(in the rows, 128 means zero)
Each row has a class, written after it.
[107, 120, 101, 149, 97, 138, 132, 114, 173, 140, 84, 153, 148, 110, 164, 56, 164, 181, 131, 82, 90, 109, 108, 80, 119, 180, 136, 135, 142, 155, 66, 131, 97, 133, 195, 121, 173]	<190>
[113, 156, 128, 104, 118, 140, 130, 161, 175, 111, 106, 122, 135, 105, 88, 91, 153, 180, 110, 100, 68, 143, 119, 130, 138, 123, 129, 162, 119, 159, 79, 123, 87, 124, 149, 132, 136]	<214>
[135, 169, 116, 81, 102, 101, 89, 90, 117, 124, 121, 123, 134, 33, 84, 139, 115, 138, 158, 94, 163, 119, 110, 143, 204, 138, 139, 123, 62, 129, 151, 85, 184, 64, 115, 130, 121]	<110>
[89, 140, 130, 121, 106, 127, 155, 115, 136, 144, 123, 139, 156, 118, 156, 74, 130, 134, 144, 102, 132, 117, 111, 92, 137, 148, 144, 85, 121, 143, 110, 104, 88, 111, 145, 120, 144]	<165>
[104, 154, 107, 69, 135, 90, 95, 115, 136, 120, 109, 120, 138, 118, 138, 117, 134, 165, 143, 112, 143, 127, 112, 177, 128, 114, 98, 138, 73, 135, 141, 68, 62, 104, 96, 99, 136]	<31>
[110, 121, 102, 113, 157, 77, 91, 101, 76, 152, 116, 114, 128, 134, 171, 155, 80, 106, 165, 145, 180, 104, 99, 175, 116, 142, 111, 102, 87, 102, 187, 53, 107, 100, 79, 108, 101]	<31>
[117, 160, 101, 100, 101, 130, 79, 97, 98, 131, 162, 120, 63, 65, 115, 157, 96, 134, 160, 116, 159, 161, 130, 131, 171, 145, 116, 105, 137, 119, 135, 158, 206, 93, 175, 127, 107]	<31>
[182, 158, 157, 109, 115, 122, 161, 135, 170, 112, 112, 120, 157, 114, 125, 118, 179, 159, 99, 115, 87, 110, 116, 195, 121, 139, 120, 186, 107, 156, 143, 141, 89, 97, 109, 108, 161]	<31>
[121, 109, 74, 78, 144, 97, 20, 87, 101, 112, 125, 134, 110, 108, 145, 143, 111, 140, 159, 116, 164, 154, 105, 179, 178, 99, 90, 132, 68, 122, 114, 41, 125, 124, 106, 97, 136]	<46>
[127, 130, 138, 126, 148, 129, 117, 147, 136, 140, 82, 122, 167, 152, 120, 105, 152, 155, 129, 125, 125, 131, 99, 135, 124, 107, 116, 169, 101, 152, 141, 71, 43, 148, 97, 99, 170]	<10>
[69, 165, 108, 29, 106, 100, 75, 86, 102, 98, 154, 110, 90, 37, 72, 161, 112, 139, 186, 111, 165, 173, 161, 119, 205, 101, 122, 66, 91, 144, 144, 89, 184, 80, 137, 137, 99]	<225>
[190, 58, 85, 205, 138, 153, 112, 132, 164, 149, 99, 181, 157, 173, 189, 98, 137, 134, 121, 95, 99, 106, 77, 166, 114, 158, 117, 205, 140, 114, 62, 160, 141, 141, 155, 105, 192]	<46>
[93, 158, 78, 117, 134, 116, 97, 144, 105, 111, 152, 124, 105, 87, 68, 133, 75, 138, 171, 117, 109, 145, 153, 116, 139, 121, 104, 133, 151, 135, 135, 109, 141, 119, 152, 145, 66]	<214>
[107, 119, 94, 174, 150, 100, 110, 159, 98, 114, 140, 129, 143, 161, 113, 137, 86, 99, 168, 138, 125, 137, 130, 148, 107, 114, 93, 142, 180, 117, 147, 119, 90, 139, 122, 116, 95]	<165>
[184, 139, 168, 187, 122, 148, 179, 167, 140, 146, 116, 127, 163, 128, 128, 159, 163, 119, 109, 136, 112, 107, 120, 129, 103, 166, 143, 153, 194, 150, 163, 141, 103, 145, 181, 142, 109]	<134>
[89, 90, 56, 146, 129, 110, 95, 124, 137, 104, 126, 158, 137, 115, 144, 99, 94, 154, 171, 68, 148, 99, 116, 157, 132, 133, 106, 128, 145, 112, 77, 106, 135, 109, 143, 126, 123]	<134>
[151, 72, 100, 157, 160, 134, 97, 131, 115, 131, 115, 141, 136, 171, 140, 155, 114, 112, 134, 140, 138, 129, 112, 172, 102, 113, 117, 179, 126, 86, 120, 136, 124, 143, 94, 131, 131]	<7>
[193, 99, 108, 171, 103, 149, 71, 93, 115, 144, 159, 147, 89, 94, 161, 186, 114, 128, 101, 114, 130, 103, 126, 196, 136, 155, 133, 153, 82, 101, 122, 120, 210, 111, 133, 131, 132]	<214>
[120, 149, 106, 119, 104, 117, 56, 85, 103, 134, 145, 116, 81, 121, 179, 155, 123, 148, 88, 135, 119, 84, 151, 194, 88, 142, 126, 119, 75, 109, 145, 61, 132, 109, 93, 97, 117]	<31>
[183, 117, 120, 162, 117, 173, 135, 152, 134, 117, 155, 150, 85, 138, 116, 139, 134, 109, 119, 126, 112, 120, 147, 150, 117, 121, 124, 169, 147, 109, 104, 183, 202, 132, 132, 127, 135]	<69>
[117, 97, 99, 151, 163, 95, 131, 152, 127, 130, 100, 146, 142, 128, 117, 115, 98, 103, 185, 131, 164, 122, 96, 133, 136, 145, 101, 133, 145, 113, 117, 150, 134, 118, 120, 142, 94]	<135>
[90, 74, 37, 208, 128, 136, 76, 133, 138, 125, 137, 170, 71, 155, 174, 83, 75, 155, 158, 74, 82, 126, 99, 136, 104, 125, 94, 182, 229, 101, 14, 162, 165, 134, 182, 105, 168]	<31>
[177, 127, 166, 109, 130, 144, 207, 150, 137, 109, 138, 138, 147, 109, 100, 102, 142, 115, 147, 123, 131, 134, 108, 124, 168, 118, 136, 134, 133, 142, 136, 174, 156, 107, 126, 142, 158]	<69>
[113, 89, 121, 211, 144, 126, 167, 173, 128, 161, 90, 132, 160, 165, 131, 102, 122, 88, 137, 152, 120, 87, 111, 95, 74, 166, 138, 112, 188, 130, 162, 132, 104, 139, 127, 143, 89]	<10>
[143, 179, 130, 120, 109, 150, 69, 114, 112, 131, 151, 134, 74, 114, 127, 178, 155, 157, 97, 141, 95, 158, 154, 155, 138, 100, 109, 166, 112, 133, 116, 109, 120, 141, 146, 111, 140]	<135>
[179, 137, 176, 145, 117, 145, 148, 138, 113, 141, 142, 116, 114, 121, 96, 207, 138, 93, 104, 162, 135, 129, 160, 167, 131, 130, 149, 135, 123, 120, 175, 161, 173, 107, 119, 142, 122]	<110>
[181, 135, 107, 209, 135, 130, 103, 156, 151, 135, 110, 153, 154, 185, 151, 142, 146, 131, 86, 119, 69, 98, 117, 184, 83, 143, 105, 214, 136, 110, 118, 117, 86, 152, 112, 99, 129]	<165>
[116, 124, 130, 153, 115, 135, 144, 144, 135, 149, 118, 143, 125, 114, 129, 112, 134, 124, 129, 124, 111, 111, 132, 120, 123, 145, 130, 112, 133, 126, 104, 159, 140, 110, 128, 138, 121]	<135>
[152, 128, 97, 194, 124, 121, 132, 199, 178, 80, 129, 146, 172, 125, 95, 102, 131, 165, 151, 78, 72, 117, 98, 188, 119, 124, 84, 219, 211, 150, 78, 175, 114, 118, 155, 122, 125]	<134>
[163, 120, 57, 204, 136, 109, 35, 130, 107, 98, 161, 148, 96, 119, 117, 166, 79, 138, 144, 115, 107, 127, 129, 175, 117, 122, 91, 216, 176, 106, 99, 116, 197, 146, 151, 122, 89]	<225>
[140, 175, 104, 86, 125, 109, 71, 120, 132, 86, 151, 120, 128, 54, 72, 139, 103, 159, 166, 91, 126, 142, 132, 160, 200, 123, 92, 148, 119, 150, 141, 109, 159, 89, 155, 122, 99]	<46>
[171, 87, 106, 142, 134, 130, 137, 108, 168, 112, 108, 161, 156, 110, 140, 107, 124, 165, 154, 83, 131, 119, 81, 141, 157, 131, 115, 193, 93, 117, 74, 156, 157, 122, 116, 133, 177]	<7>
[126, 137, 101, 105, 112, 107, 79, 108, 155, 79, 146, 144, 98, 70, 80, 149, 147, 162, 149, 95, 119, 148, 133, 168, 185, 110, 102, 166, 111, 138, 94, 156, 202, 86, 151, 132, 143]	<110>
[126, 128, 114, 156, 100, 133, 119, 137, 136, 127, 123, 129, 141, 145, 183, 124, 143, 161, 96, 114, 111, 87, 127, 168, 85, 141, 137, 118, 106, 123, 107, 92, 92, 134, 116, 115, 134]	<134>
[113, 178, 116, 59, 117, 126, 42, 115, 126, 118, 137, 132, 99, 104, 109, 166, 159, 172, 113, 124, 113, 176, 155, 182, 165, 86, 88, 149, 66, 138, 106, 104, 106, 123, 106, 95, 149]	<135>
[106, 139, 80, 158, 80, 166, 84, 121, 119, 136, 152, 155, 43, 115, 144, 172, 127, 114, 124, 131, 92, 145, 178, 112, 119, 139, 126, 107, 193, 119, 87, 168, 186, 132, 186, 132, 114]	<135>
[59, 108, 74, 118, 131, 107, 76, 136, 114, 120, 118, 127, 126, 125, 124, 127, 106, 108, 163, 123, 136, 127, 150, 126, 131, 132, 109, 70, 156, 126, 139, 96, 111, 103, 139, 123, 80]	<46>
[59, 178, 98, 116, 129, 102, 123, 167, 86, 109, 161, 109, 112, 77, 58, 131, 83, 106, 208, 135, 129, 180, 151, 93, 162, 106, 103, 94, 224, 158, 148, 157, 139, 107, 174, 138, 76]	<135>
[146, 95, 151, 206, 124, 151, 202, 172, 142, 129, 104, 133, 150, 132, 98, 106, 122, 102, 149, 117, 117, 116, 131, 86, 126, 179, 150, 124, 224, 133, 132, 221, 152, 125, 186, 153, 146]	<190>
[113, 93, 80, 150, 158, 96, 117, 134, 113, 124, 113, 145, 168, 152, 132, 124, 101, 103, 176, 112, 152, 125, 117, 126, 119, 147, 105, 139, 147, 123, 134, 121, 105, 135, 137, 115, 120]	<165>
[151, 84, 127, 160, 155, 119, 163, 142, 137, 164, 75, 137, 196, 131, 139, 71, 141, 131, 141, 111, 141, 114, 66, 105, 120, 145, 144, 166, 107, 141, 123, 88, 62, 151, 135, 124, 164]	<214>
[123, 138, 132, 131, 94, 167, 90, 125, 115, 183, 115, 128, 100, 173, 185, 169, 165, 109, 81, 158, 108, 135, 168, 154, 77, 127, 156, 101, 124, 109, 131, 78, 84, 140, 113, 111, 122]	<225>
[99, 141, 107, 124, 113, 133, 61, 141, 93, 108, 172, 123, 92, 125, 110, 198, 104, 123, 132, 145, 127, 155, 143, 209, 129, 91, 106, 122, 145, 119, 133, 101, 133, 113, 125, 120, 100]	<134>
[207, 92, 153, 170, 146, 127, 183, 148, 140, 136, 100, 133, 166, 117, 102, 148, 105, 94, 176, 126, 183, 126, 104, 156, 157, 153, 128, 164, 129, 110, 156, 181, 168, 109, 108, 141, 128]	<225>
[205, 134, 187, 131, 99, 165, 166, 131, 170, 119, 134, 129, 114, 74, 103, 173, 157, 132, 113, 122, 112, 126, 125, 156, 173, 153, 151, 146, 122, 134, 125, 204, 218, 99, 136, 156, 146]	<7>
[95, 132, 125, 78, 106, 114, 160, 88, 107, 162, 112, 115, 109, 92, 170, 110, 104, 122, 153, 114, 174, 117, 110, 91, 147, 145, 149, 44, 79, 116, 136, 85, 123, 90, 102, 134, 118]	<31>
[108, 125, 121, 94, 116, 98, 127, 106, 130, 89, 132, 121, 137, 62, 102, 97, 99, 134, 187, 88, 154, 127, 87, 128, 202, 141, 134, 97, 124, 141, 115, 124, 173, 79, 139, 139, 145]	<190>
[142, 115, 162, 140, 115, 173, 213, 151, 160, 129, 132, 140, 116, 93, 73, 94, 138, 134, 134, 105, 111, 161, 126, 61, 170, 126, 155, 131, 158, 147, 85, 200, 165, 133, 177, 160, 163]	<214>
[89, 130, 115, 113, 107, 137, 114, 122, 119, 161, 126, 124, 123, 123, 158, 151, 133, 134, 97, 130, 109, 123, 159, 113, 105, 149, 153, 72, 104, 137, 133, 83, 102, 130, 144, 132, 116]	<214>
[136, 116, 124, 121, 165, 92, 72, 113, 71, 149, 130, 115, 133, 144, 115, 188, 140, 84, 140, 178, 182, 144, 122, 167, 113, 106, 118, 146, 99, 107, 200, 77, 107, 133, 111, 127, 93]	<110>
[153, 193, 174, 53, 91, 134, 164, 123, 122, 133, 140, 109, 120, 45, 96, 140, 135, 116, 155, 126, 149, 126, 141, 112, 195, 136, 140, 51, 80, 145, 188, 121, 173, 80, 106, 137, 100]	<69>
[105, 138, 92, 116, 137, 107, 93, 114, 86, 151, 129, 129, 118, 107, 150, 108, 102, 113, 182, 128, 153, 98, 115, 89, 123, 135, 117, 87, 113, 115, 161, 57, 136, 127, 126, 119, 81]	<69>
[96, 172, 124, 136, 106, 124, 93, 123, 130, 163, 109, 109, 135, 111, 141, 127, 127, 143, 126, 140, 110, 95, 135, 106, 101, 152, 128, 89, 125, 146, 180, 51, 76, 138, 128, 113, 86]	<10>
[178, 81, 161, 215, 142, 148, 143, 145, 138, 163, 108, 141, 129, 176, 149, 169, 150, 98, 103, 153, 96, 101, 141, 152, 90, 150, 141, 166, 169, 106, 132, 185, 147, 134, 122, 137, 126]	<228>
[71, 173, 155, 81, 108, 128, 110, 117, 114, 147, 106, 87, 118, 134, 132, 135, 176, 143, 94, 151, 104, 138, 179, 108, 105, 113, 141, 67, 103, 144, 170, 49, 23, 143, 115, 109, 120]	<190>
[166, 110, 200, 138, 123, 140, 201, 101, 142, 173, 87, 131, 158, 159, 183, 128, 187, 121, 106, 153, 121, 82, 130, 108, 95, 138, 165, 109, 79, 127, 161, 101, 62, 125, 83, 141, 144]	<228>
[149, 117, 160, 179, 121, 148, 174, 145, 142, 155, 116, 141, 136, 141, 129, 143, 145, 97, 118, 137, 97, 114, 117, 106, 119, 171, 142, 127, 158, 132, 125, 168, 147, 125, 153, 139, 120]	<165>
[161, 124, 126, 141, 126, 120, 122, 128, 121, 85, 144, 110, 124, 120, 98, 144, 129, 123, 127, 121, 119, 121, 126, 172, 135, 114, 127, 167, 121, 122, 141, 132, 143, 117, 111, 128, 138]	<190>
[78, 142, 134, 87, 88, 171, 169, 104, 103, 152, 168, 131, 65, 83, 101, 128, 110, 91, 162, 120, 155, 194, 152, 33, 187, 129, 160, 39, 153, 131, 93, 182, 200, 113, 187, 156, 118]	<165>
[103, 167, 142, 58, 129, 106, 137, 127, 141, 97, 104, 106, 127, 90, 72, 129, 158, 150, 142, 125, 133, 159, 147, 130, 160, 121, 109, 125, 128, 157, 168, 124, 81, 102, 133, 117, 130]	<31>
[185, 102, 149, 208, 124, 127, 201, 174, 171, 127, 118, 151, 182, 116, 100, 115, 145, 114, 140, 115, 109, 114, 99, 153, 131, 156, 134, 193, 190, 148, 120, 219, 156, 96, 164, 147, 152]	<110>
[181, 99, 101, 198, 139, 127, 61, 159, 153, 70, 153, 148, 93, 133, 82, 194, 115, 135, 132, 119, 105, 128, 133, 223, 142, 107, 71, 215, 170, 122, 124, 172, 199, 130, 121, 119, 132]	<10>
[173, 127, 112, 130, 95, 161, 132, 124, 161, 121, 146, 147, 106, 58, 109, 109, 124, 151, 141, 76, 117, 155, 99, 123, 196, 159, 147, 148, 134, 142, 67, 205, 231, 114, 198, 143, 172]	<214>
[89, 147, 76, 117, 113, 124, 131, 133, 139, 134, 106, 145, 145, 88, 138, 48, 116, 163, 176, 91, 115, 114, 117, 71, 132, 157, 116, 115, 146, 154, 96, 114, 115, 117, 176, 117, 121]	<69>
[144, 133, 149, 156, 120, 144, 180, 171, 132, 114, 129, 124, 157, 132, 96, 132, 155, 128, 126, 127, 93, 131, 122, 146, 119, 115, 134, 156, 169, 149, 135, 152, 105, 125, 140, 133, 143]	<134>
[165, 102, 101, 204, 118, 151, 155, 132, 163, 144, 115, 156, 108, 142, 154, 109, 115, 135, 131, 105, 100, 105, 106, 135, 98, 161, 111, 190, 173, 104, 88, 191, 149, 122, 151, 123, 139]	<31>
[134, 164, 165, 127, 134, 89, 124, 145, 159, 114, 111, 119, 167, 101, 115, 128, 140, 161, 146, 121, 114, 94, 110, 160, 144, 145, 122, 140, 111, 152, 149, 118, 112, 88, 116, 134, 99]	<228>
[181, 67, 151, 204, 140, 154, 228, 163, 148, 164, 85, 139, 192, 175, 166, 68, 152, 108, 95, 122, 118, 89, 90, 107, 79, 161, 178, 159, 131, 125, 113, 147, 81, 153, 120, 138, 177]	<214>
[113, 137, 138, 53, 132, 129, 110, 84, 86, 160, 117, 124, 121, 117, 155, 121, 142, 119, 148, 154, 172, 129, 124, 102, 139, 120, 133, 72, 53, 124, 169, 45, 94, 132, 102, 111, 127]	<69>
[152, 113, 147, 168, 131, 128, 149, 118, 115, 141, 135, 139, 95, 133, 116, 189, 134, 86, 128, 168, 143, 120, 140, 138, 121, 133, 131, 129, 129, 103, 164, 146, 172, 110, 120, 157, 92]	<110>
[167, 115, 171, 174, 104, 156, 191, 136, 154, 156, 98, 126, 156, 124, 151, 108, 134, 123, 108, 123, 129, 66, 103, 113, 117, 180, 170, 110, 111, 138, 148, 133, 142, 113, 111, 137, 148]	<10>
[165, 125, 105, 162, 115, 156, 116, 166, 142, 122, 132, 139, 115, 118, 105, 128, 114, 114, 138, 101, 99, 130, 143, 144, 151, 148, 124, 144, 173, 126, 101, 192, 203, 114, 154, 125, 128]	<46>
[143, 112, 136, 146, 129, 112, 163, 128, 136, 179, 73, 126, 205, 154, 186, 87, 159, 125, 126, 122, 134, 72, 115, 129, 74, 158, 152, 117, 87, 124, 160, 65, 42, 123, 88, 119, 125]	<225>
[168, 115, 117, 168, 115, 152, 87, 135, 137, 135, 139, 153, 108, 110, 108, 167, 106, 130, 147, 110, 123, 144, 130, 173, 151, 132, 111, 181, 149, 113, 98, 166, 197, 112, 145, 123, 136]	<225>
[61, 129, 91, 101, 104, 132, 78, 115, 141, 123, 114, 129, 104, 120, 114, 122, 162, 155, 125, 124, 108, 170, 165, 121, 118, 92, 123, 124, 127, 138, 94, 93, 81, 137, 151, 111, 138]	<225>
[162, 90, 90, 232, 136, 157, 111, 163, 133, 124, 146, 152, 111, 175, 144, 151, 95, 106, 126, 127, 84, 127, 129, 171, 106, 136, 105, 186, 221, 108, 101, 184, 157, 132, 167, 120, 126]	<46>
[211, 80, 120, 202, 163, 106, 173, 139, 141, 93, 118, 158, 195, 140, 118, 106, 101, 116, 164, 89, 152, 99, 54, 172, 156, 148, 111, 228, 124, 116, 118, 165, 149, 112, 113, 123, 173]	<165>
[145, 105, 152, 153, 126, 146, 150, 142, 125, 143, 139, 131, 115, 100, 105, 135, 118, 114, 115, 124, 115, 116, 132, 132, 143, 150, 153, 114, 130, 129, 119, 149, 185, 113, 137, 153, 124]	<214>
[130, 144, 138, 129, 111, 134, 142, 166, 180, 89, 131, 130, 137, 50, 29, 90, 113, 165, 168, 86, 103, 140, 100, 113, 199, 145, 117, 148, 163, 169, 98, 217, 213, 94, 174, 148, 135]	<10>
[76, 149, 104, 106, 95, 136, 83, 110, 110, 136, 138, 135, 67, 94, 134, 158, 116, 128, 138, 138, 128, 143, 156, 124, 143, 133, 119, 77, 121, 123, 103, 121, 153, 99, 135, 135, 93]	<135>
[208, 103, 144, 178, 104, 144, 156, 132, 176, 120, 139, 153, 148, 110, 146, 124, 145, 143, 116, 94, 100, 103, 100, 201, 142, 149, 143, 187, 120, 130, 85, 189, 200, 93, 133, 132, 178]	<225>
[93, 135, 77, 144, 111, 129, 24, 118, 117, 108, 165, 147, 80, 114, 127, 136, 97, 168, 152, 99, 87, 147, 137, 167, 142, 86, 100, 172, 157, 124, 59, 121, 160, 110, 147, 111, 135]	<228>
[119, 130, 155, 115, 107, 143, 147, 130, 127, 158, 128, 115, 131, 78, 114, 133, 110, 116, 129, 125, 131, 114, 129, 109, 147, 172, 162, 63, 120, 133, 145, 133, 156, 97, 148, 156, 94]	<214>
[216, 68, 165, 210, 164, 107, 215, 157, 164, 113, 92, 122, 202, 177, 147, 121, 165, 108, 114, 126, 136, 77, 92, 184, 91, 150, 133, 190, 132, 119, 167, 162, 77, 137, 107, 136, 162]	<190>
